Rows, each with the band of its hidden value:
[ 241  -32  -16   53  224 -303  -11  -53  -74 -195    8  -84 -196 -179
  118  405  140  177   56  287 -129   57 -381 -251 -171  -39 -103 -226
 -207    7   97 -123   40  -62 -129   42  145  135   36 -228  113 -166
  149  273   11 -225 -161   -7  115  -64 -256  110 -163]	Sepe
[  83   27   61 -332  -60  339 -109   74  193   37  -43   55  267   83
  -36  140  -68  -24 -179  -63  365 -169  253   23  -44   15    1 -109
  -25   93 -133  -26  122  136 -197 -344   25  344  -13  117  -23 -131
 -120  -24 -153  -43  -30 -110    5  119    7  -43  -29]	Sepe
[  -7  142   30   12   -2  -93   69  107 -138 -265   32  309 -543   17
  171  261  -45  -43  266  163   35 -130 -311   22  -25  -13  105 -141
  -33  140 -148 -188  119  101  101  193  239   -6  184 -230   56  -14
  112  149  269  194   21 -133  324 -112 -125  -38  226]	Sepe
[ 155   79  233  -94 -320  359  -73  101  176 -416    1  -92 -175  225
  -50  204  -68  -37   74 -136  376  -70  437  -47 -209  123 -124  -65
  157 -118   32 -192 -241  230 -217  129   62  277  272 -165 -243   96
 -141 -498  201   -5  -56  154  -41  345 -145   46  -36]	ponaz
[  27    1   93  301    2 -105 -224 -113  -48  -45  -78  122 -240  171
  -17  158   52   56  192  170    7  -22 -185  105 -104 -123   54  177
 -353  273   12  -84   42 -138   56  -40  110   11  132 -119  -24 -178
  -41  205  182  -28 -229  298  235  166  -97 -184 -110]	rov
[ 248   24  186 -473 -188   87   36 -230  202  -57  269   94  338  146
  -61  278  -18 -197  -58   18  127 -171 -330 -131  126   63   87  -12
   13  -42 -176 -138  390   18 -174 -293  252  273   -3  -71   18  -70
  195  124 -188 -354   53 -200  -75    9 -105 -116   65]	dufof
[ -79  164  180   27 -375  273 -129  182  271  145  -39  -76  252  284
 -228   -3  -82  127 -107  -94  227   19  406   60 -264   32  -31  158
   55 -113   18  -95 -438   78 -421 -200 -142  155   77   95 -162  -67
  -84 -523  -16  183  -10   15 -231  205   75   46 -291]	Fidoz
[  47  142   14 -130 -220  238  -39   95  111  -76 -116  176  -96  180
  101  173 -104  124  -96 -161   86   87   39 -111  -11    9   30 -150
  154 -117    1  -30 -143  107   40  -63  -10  147  110   27 -114  -41
 -193 -217  -14  279  -33 -103  203  -86  -74  -94  146]	Savuv
[  68  -42 -194    4  -19  828  155  396   38  -95 -282  363  -38 -360
   90 -168   23  -72 -143 -155  -39  257  376   81 -173  -92 -214  -11
  -83  -87  240  171 -163  -35  174   14  -69   52   14  183  -97   35
 -425 -150  -44  323  408  104  138  159  188   90 -370]	ponaz
[-122   23  176 -309  235 -162   31  114  106    3  272   36 -121  141
 -337  159  -25   74  382  162  242   28  -21  -86 -138 -243 -155  175
 -337  101  248 -440 -147  221  161   91  183   33  232  -37 -248  -95
  347   -1  -90  -39   24  471    5   11 -155   22  -56]	Fidoz
[ 111   13  -77   67  212  322  115   32  -98 -152 -205   58  -78  -76
  191   45   61 -196   65    3 -273  -42 -216 -161  -80   -4 -197 -257
 -185 -183   87  263  227   21   20  -96  -69   66 -202  -96   90 -108
  -23  351  106   23  -38 -109  -89 -225   33   95  191]	rolo
[ 248  -95   66 -213  270   49  -61 -110 -173   -2 -130  -48  140 -150
  311  368  -88  -13 -206   25 -125   96 -258 -426  -28   -4  126 -145
  -91 -108  100  -67   85 -102  193  -60   87  202  -22  -91   94 -124
   25  122 -100  -57  -87   -6  229 -254 -261 -116 -151]	rov
[  40   80  -75 -437  -23  345  202   63    8   60  217  -71  271  -47
   11  -50  -25 -318  114   98  239 -297  278  146   59  -85  -69  -31
 -246  -63  -24  139  327   72   20 -186  152  104  -25   26  105  129
  198   93  -98   16  285  -85 -338   -8   38  235  177]	Savuv
[-188   40 -201  259  114  131 -147  383   26  364    0   88   10   49
  -69 -139   19   82   50  -15  -58  292  135  -52  -19 -185 -390   56
 -110   -9  203  -62 -176    8  144 -364 -265   34   14  359 -325 -141
 -126   65 -107  156 -107  308  -36    8   36  -28  -74]	rolo
[ 232  -48  141 -406 -328   -1    2   40  261 -186  253   19  294   22
 -226  230  -22   19   85   35  225 -242  102 -164   79  113    1   61
  112 -127  -47 -340  -18   68 -523  136  182  139  124  -10  -97  -50
  198 -325 -217 -467   87  136  -69  232 -102   94 -177]	rolo
[-205  109  -46  -68  174   -8  201   33   50 -268   96  187 -139  199
 -149 -266  103  -11  484  -57  139   11  -64  229  -62 -179 -188   -4
 -224  -52  147 -210    9  113   74  295   72 -199  243   45 -197   72
  -85    7  179   64  109  265  146   26  -19  173  341]	Savuv
[ 130 -124  -14   14 -396  501 -221   83  440  374 -127   74  580 -130
  -50   38  159  -90 -323  -29  -53  -48  274  -85 -132   44  -48 -129
 -112 -173  -28  295  -55 -124 -305 -477 -104  189 -168  329   43 -117
 -143  -45 -130 -102  281 -152 -278  237  154  103 -506]	Fidoz
[ -68   -6   17    6  -73  -39 -272  401  292   94  329  203 -163   54
 -180  139  152  148  179  202  274  143  165 -243  -83 -104 -151   87
   92 -136   33 -592  -44  112 -400  -38  114  126  193  -48 -363  128
   54 -165  -63 -283   87  173   60  210  -49  -15 -169]	rov
[ 181   25  -36    8  249  -10   66 -109 -154 -128 -157 -242  125 -135
  190   64  119 -153  -25   86 -129   -6 -244  -49   53  101    7 -254
 -225 -253 -206  -69  220    7  132  -13   67  201   11 -168   79   70
  119  201  168 -286 -121  -99   42 -211  -68  211  101]	Sepe
[ -61  -18 -213  489  232  252 -128  263   31  105 -277   46 -412 -159
  -48   60  184    0 -114  150 -196  192   90 -132 -296 -124 -287 -270
 -323  -38  212   71 -133   88  272  -97  -90  152   -3  -37  -92 -163
 -170  273  290  234 -107  130   64    0    9  105 -263]	segar
[ 115   57  146 -145  -90  161  -52 -171   88   48   55  -70  527  360
 -160  -31 -120   29 -164 -255   87  183  -65   -4   58  -50  -77  345
  -47   48   86 -156  -64 -146   -5 -329  -77  244   66  124 -278 -155
 -148 -233 -243  -47 -253  243   46   57  -96 -196 -154]	rov
[ -76  128   46 -153 -232  117   58  -76   65   61  122  224 -292  132
    0  262  -98  -70  230   46   63 -103    7  -16  -27 -159   43  -39
 -225  147  223  119  -29   12  483   45  233  -86  145  -22  -35   -8
  156   65   55  508  232  117   30   -8 -172  -89   16]	dufof
[-112   71  -81  364 -177  -38  -98   31  -79  297 -173  197 -263  -38
  165  116   26  -74  117   95 -278  190 -212    7   30  -58  -19 -193
 -206  -76   40  178  -96  -73  524 -173   24 -170   82  197   43   -1
  -29  209  199  316   94   85   63  -26  -30 -108  -39]	Fidoz
[ 193  190 -225  193 -307  148  133  101 -238  -30  -74   59 -222 -149
  313  233    6 -117 -211   88 -327  234 -165  -87  116   29  -16 -255
   26 -196  -90  270   79 -144  310 -140   64   59   33 -115  163  124
 -133   -5   79  312   61 -288   57 -152 -133   96   27]	Sepe
[  85  201  -39  166 -324 -257   22   23   19 -149   62  180 -288   -3
  116  211    4  -72  288  211   19 -453 -258  122   84  254  193 -135
  100  105 -440 -146  227  -16 -317  186  227   -9  118 -191  139  -52
  331  188  292 -150  -44 -258  125  -28  -23   60  142]	rolo
[ 132   24 -199  123  477  186  131 -282 -163  -36 -310 -284  137  -65
   97  -35   98  -63 -265  -65 -207  241 -179  -95 -108  -79 -201 -277
 -378 -166  263  180  142  -98  414 -123  -69  209  -69  -65   37 -141
 -250  342   72   63 -248   72   63 -235 -122  116   -8]	segar
[ 175 -102  241 -222  434  367   24 -320  176 -369 -142 -245   52  102
 -176  260  188 -154 -140    0   90   78 -139 -198 -274 -183  -96 -228
 -578   -1  189 -124   99  154  211   76  119  446   85 -384 -120 -208
  -86  135  186  -71 -110  173  187 -186 -219  289  -13]	Savuv
[  -4  -10    6  150  282  -90  -23 -106 -200   41 -183   37   23   45
  178  -50  -82 -147  102   -5 -108 -197 -350   43   -7   93  -15  -74
 -124   19  -54  -52  164    3  150 -169   31   57  -66   62   74 -113
   98  365  224  -19 -245  -49   27  -79   30 -217   56]	rov
[-127  223   77   51 -191  344  -60  341  169 -152  -12   18 -204  254
 -145  -87  -50  102  191  -71  416   -4  580  174 -318   -6 -132  121
   71  -42   17 -190 -326  214 -289   93  -90   96  268  -21 -271   45
 -157 -429  178  149   -5  194  -50  278   29   91    4]	segar
[  -2  210 -189  211  100   11  127   92 -255  132 -261  -53   46 -102
  197   92  -92 -113 -209  -48 -298  114  -61 -300  -50  169   23 -344
  110 -306  -45  162   75  -90   72  -25  -95  -29 -129  -14  172  -35
  -88   86   53  189 -149 -191    0 -318 -116   32  -60]	ponaz
[ 121  146  218   46 -254  309  153  -76  -45 -423 -285  -97 -245   69
  -41  191  -88 -152   78  -39   80 -172  209  199 -277  114   85 -108
 -224   45  -58  146 -270  137  152  299  110   91  230 -227  112  -70
  -24 -276  394  263    8  113   31  156  -98  189 -120]	ponaz
[ 206  269 -140 -211  -30  365  277  201  -33  185  -29 -354  229 -387
   93  197   33 -113 -219  184   63  184  317   63 -123   39 -138 -171
 -259 -123 -138  232   30   -5  209 -338   34  347  -23  -91  131  108
  258   39 -206  103  242 -205 -350 -193   -5  458 -283]	rov
[ 139  120 -132  -91   20  298  151  -38  -36   64  -44 -170  331 -146
   85 -139  113 -253 -150  122   33  -75  -52  358   96   10  100   -1
 -339  -33 -387   35  279  -62  110 -199   48  262   90  -30  108   -7
   84  156  110 -177  116 -187   13 -159  110  351  101]	segar
[  37   71   95 -165 -125   46  -90 -156  359  -92  -25  159  103  307
 -329    8   60  251  -34  -61  255  -56 -176  265   34  -81   90  177
 -206  183 -118 -362  -80   96  -45  -66  135  285  200  -27 -245 -199
  -31  -70  -22  -63 -151   76  328   75   75  -83  -12]	Sepe
[ -38  146 -165   48 -124  193  233  174   62 -300  -23  128 -214  -80
  -39 -105   62   32   85  -57  200   75  232  216 -162   11 -236 -246
   65 -103  126  -98 -165  101  -87  215   79  -11  234   49  -65  139
 -314 -242  179  234  207  -45   66  244   -9  247  -37]	Savuv
[  57    2    7   -4  147   51 -120   64 -193  158  -31  138   75  -81
  321  260  -87 -164  -25   88  -98  -71 -212 -360   87   69   31 -194
   76 -102  -54   26  405 -131 -243 -298   17   53 -279  -27  126  -34
   29  311 -153  -85  -72 -205  -37 -171  -61 -210   30]	dufof
[-149  285 -183  400 -131 -220  -79   78   -6  171 -119  136 -656   -5
   13  208   53  227   52  305   18  116  -81    5 -115   17   99 -240
  -22 -160   12 -200  -77   58   40  107  189  -63  137 -225   70   82
   -3  131  241  261  -33 -149  119  -37   21  -78   -6]	segar
[ 145  -95 -289  134   57  168   17   31  -27  -52   -9  324  -48  -98
  100  -48  107  -36  -26  -85 -187  216 -323   64  290 -159 -309  -28
 -176  178  125    2  235 -178  449 -252   55  141   27  181 -230  -61
 -252  315  -91  100  -59  152  349   11  -18 -116   -4]	rov
[  89   48 -195  404  212  -54 -243   21 -183  107 -181 -209 -298  -78
  349  225   96   76 -146  203   -5  175   67 -247 -211   17 -171 -395
  -32 -218  149   76  116  -55  -20 -271  -20  168  -36 -115  109   68
 -256  284  178   -2 -282 -112  -73   68 -167  -84  -32]	Fidoz
[ -45  289   29   17 -353  260  -51  139   49  219 -183    1  116   37
   85  159 -129  108 -232  -10  174  105  263  145  -35   45  270    4
   -1   40 -262  -12 -227  -83  -88 -108  -65  143  132   26   10  -68
 -112 -353  -45  367   94 -147  183 -138   11  133 -135]	ponaz
[  29  127  186 -394 -194  173   43  -53  307  103   99  -61  451  208
 -354  121 -167  140 -155  -78  321 -188  181  132 -149  -59  167  329
 -182  319  -17 -231 -316    5 -141  -17   31  274  203   73 -151 -388
  187 -347 -176  155   14  148  110  -26  -87  118 -350]	rolo
[  48 -158 -141 -184  103  488   -6  126  289  129  -42  -35  367  -19
 -383  -61  253  -13 -243   26 -150  134  182 -105  -86 -349 -349  -91
 -569 -143  318  260  -31   79   96 -336 -121  212 -179  151 -107 -204
 -149   70 -253   17   88  192 -213   26   72  300 -197]	dufof
[ 216 -136  172 -490 -160   72 -325 -118  221   82  193   95  344  212
  -19  298  -22   87  -10  132  231 -281  -46 -226  210 -118  319  232
 -139  -15 -107 -255  269  -60 -408 -115  176  198    6  -90  -38 -149
  157  -38 -312 -446  -44  118  161  -23  -80 -166  126]	segar
[ -47   64  -97  304 -128   37 -200   11   36  141 -173  144 -278  104
  115   75  -11  266  -66   -5   -2  169  -32   99 -122 -104  -21  -15
  -89   96  177  -16 -310  -70  296 -127  -21   50  183  137 -129 -111
 -229  -17  156  388  -97   81  244  138  -60 -208 -167]	dufof
[  74    7  -56 -333   83  257  215  154 -158 -188  183  162  130   47
  -53  -13  -40 -293   28  -15 -197 -118  -83 -236  142 -138   80  138
 -152 -169   13  -67  252  -11  141  220  128  -10    2 -197  -29   42
  128  -95  -33   32  103   64  115 -270 -129  118  129]	dufof
[-246  273  162  388   10  158   89  104 -319 -179 -358  108 -402  161
   45  -64 -226  -11  210  -83  119  110  121  353 -243   27   16  105
 -111  167   36  -75 -335   23  122  166  -53 -125  163  -72  -26   -9
 -248 -247  336  570 -107  179  168  112   56  -97  -87]	Sepe
[ -31 -168   -2 -357 -234  362 -114  426  107  340  323   -2  514 -135
  -18   18   31 -273    2   79   41  -48  473 -249  101 -172 -101   26
 -113 -285   60   30  -45    7 -113 -223  -68  -18    2  347 -101  131
  113 -350 -246 -105  459  169 -328  132  -71  279 -183]	dufof
[  50  -53 -337  448  120  173  -35  156  -24  172 -287   50  -99 -367
  201 -140  188  106  -78   58 -193  252  -50  198  -41  -35 -350 -209
 -235  -27  150  113 -127 -126  332 -279  -86  113  -18  258  -84   13
 -191  286  104  157   50   12   38  126  157   75 -332]	Sepe
[ 198  239  -16  -65 -229  342   87    7   -2 -233 -143 -266 -100  -59
  342  197 -108   63  -56  -39  392 -153  490  138 -258  198  -70 -288
  152  -68   14  171 -122   35 -236  -36   40  271   98 -137   98  149
 -123 -234  123  278   51 -288 -196  161  -80  181  -30]	Savuv
[ 105   -7 -216 -152   37   81  108   17  -48  -73  -43  106   13 -116
  168  101   80 -170 -117   28 -120  -77 -246  -40  221  -38  -15 -429
 -134  -94 -163   73  271   74  285  -79  102  142   44   63  103  -36
  -70  214   89   63   46 -229  228 -239  -99  197  309]	Savuv
[  79   83  337 -266  -42  152 -200  -13  233   80   59  -86  267  248
 -187  432 -169  -59 -110 -102  327  -87  233 -414 -173  118   26    6
   73   84  -22 -237   32   87 -240 -232   52  373  -22 -103 -204 -178
  138 -131 -198 -104 -217  139  -66   29 -230 -187 -324]	Sepe
[  80  196   66  233 -190  142 -105  -18  123   47 -377 -360   -6 -106
   44  196  160   62 -142  162  118   30  235  245 -241  157   80 -357
 -298 -123 -353  132 -215  101  -16 -146  -40  279  120  -88  128  -11
   17  -57  269  -39  -29 -154  -98   75   35  371 -185]	dufof
[  59  -75  -75  205  101 -248 -262  -86  -98  174  -89   63  -29   47
  148  140  -33  165   59   68  -91  -47 -165 -139   20  -44   57   70
 -148  113  124  -90  -11 -195  186  -68   51   -5   55   95  -46 -157
   29  216   23  -26 -274  258  231   50 -169 -300 -200]	Sepe
[ 256    4   99 -253 -322  204  -20   62   89   91   93 -115  320  -83
    4  403 -125 -199 -253  -19   14  -99  196 -427   51  186  -30 -174
  155 -222    0   12   45    0 -138 -223  116  276 -102  -33   24   43
  161 -221 -216  -61   52 -108 -279   42 -166    0 -366]	rov
[ 203   73 -266  213 -145 -224   38 -109   39  -82 -125   22 -241 -218
   68  274  165   40  -94  208 -128 -190 -243   46   61  138   -7 -465
 -144   53 -184   88  181  -32  149   -2  241  160   45 -106  201  -68
   81  360  198  -16 -107 -259  142   18 -101  133 -119]	Sepe
[ 199  243   -9  173 -154 -171    7 -140  -22  -94  -75 -274 -230  -33
  238  360   45   95   40  241   73 -117 -146   68 -138  176   -1 -324
  -51  -22 -190   61   42  -11 -210 -111   96  216   69 -243  184  -55
  185  182  185  -42 -162 -299 -118  -55 -121  180   81]	segar
[   0   99   95 -346 -396  151   40   93  211   71  227   -2  153   63
  -72  172  -86 -134   97   22  314 -236  356   18  -58   28   41  -90
   16  -50  -37  -41 -109  127  -46  -17  158   59  215  130  -12   67
  166 -295    4  111  303   -5 -191  178 -129  157  -73]	Savuv
[  86   -1   16  -19  220  210   35 -242 -238  173 -152 -138  396  -52
  256   72 -109 -122 -176 -135 -145  318  -74 -274   18  -50  -31   -8
 -144 -208  335  100   97 -329  219 -171  -44    7 -125   54   12   34
 -223   21 -213  135    4  155  -10 -165 -158 -115 -216]	Fidoz
[ -86   40  107   97 -337  108 -236  110  245  197   -1  346 -188  198
 -160  157 -111  152   59   19  138  -36   29   24 -109  -53   48  192
    8  173  103 -196 -279   41  -37 -114   53   29  166  162 -176 -231
  -29 -112   31  194   18  185  138  240   31 -311 -246]	rolo
[-149   33   63  -91   14  393  -95  251  -50  -22  -19  133    5  155
  146    0  -76  -89  -44 -164  169  303  264 -210  -56 -137  -82 -130
  126 -285  161 -156 -112   87  -55  -36 -128    5  136  125 -200  128
 -467 -397   14  234  135   96  148    4 -117    9  187]	Savuv
[ 283   57   15 -131 -476  161  -11  121  -74  -18   14 -223   17 -254
  284  323   -4 -254   49  242   50 -280  259   22  164  202  130 -253
  -56 -260 -359  153   95   50  -40  -50  174  144   82  -96  227  233
  317 -146   97 -192  226 -161 -269   81  -43  296   34]	ponaz
[ 204   80 -168  118   38 -112  100  -53 -136   46  -31  -30   26 -202
  310  174   31   70   24   96 -333   91 -265 -319  -34   73   -8 -104
    9 -268  164   76   75 -289  -15   74   74  -64  -89 -137  107   50
  160  172  -62    1   20 -104  -28 -243 -142   17 -182]	Savuv
[ 176 -232  309 -308 -152  424  -40  -44  116 -271  -48  241  157  248
 -201  102 -110 -307  110 -227 -103 -199 -147  -90  140  -81  -64  182
 -264   73   67  -11  -24  172  332  -54   81  170   52   77 -212 -209
   70 -115   36  -37  -54  403  107  100  -31 -183   16]	Savuv
[ 293   -4  143 -437  256    0   81 -107  -61 -190 -147 -279  265 -163
   49  322  -36   26 -174  114   88 -155  -72 -227 -113  123  203 -179
 -166 -203 -141 -186   55  121 -136  112  165  315    8 -259  200  -93
  249  -20  -75 -354 -102 -100   45 -190 -149  161 -138]	Sepe
[ 141  182  187 -246 -382  283   85 -130   33  -86 -171  -72  -72  111
 -127  322 -293    0  -94  -54  276 -205  265  195  -38   92  144   58
 -140  205    0   47 -257  132  268    3  173  241  173  -70   43 -162
  107 -273   -9  348  -33  127    0  133  -54  -78 -197]	rolo
[  38  -65  -50 -239  227  115 -136   99   44  392   47 -104  356  -98
   91  151  -15  -35  -78   97    6    6  169 -487  -79  -47  -83 -137
  -64 -359  243   20  167  -25 -167 -302  -20   75 -232  104   39    9
  129  172 -312 -189   47   32 -323 -113  -62  -76 -154]	Savuv
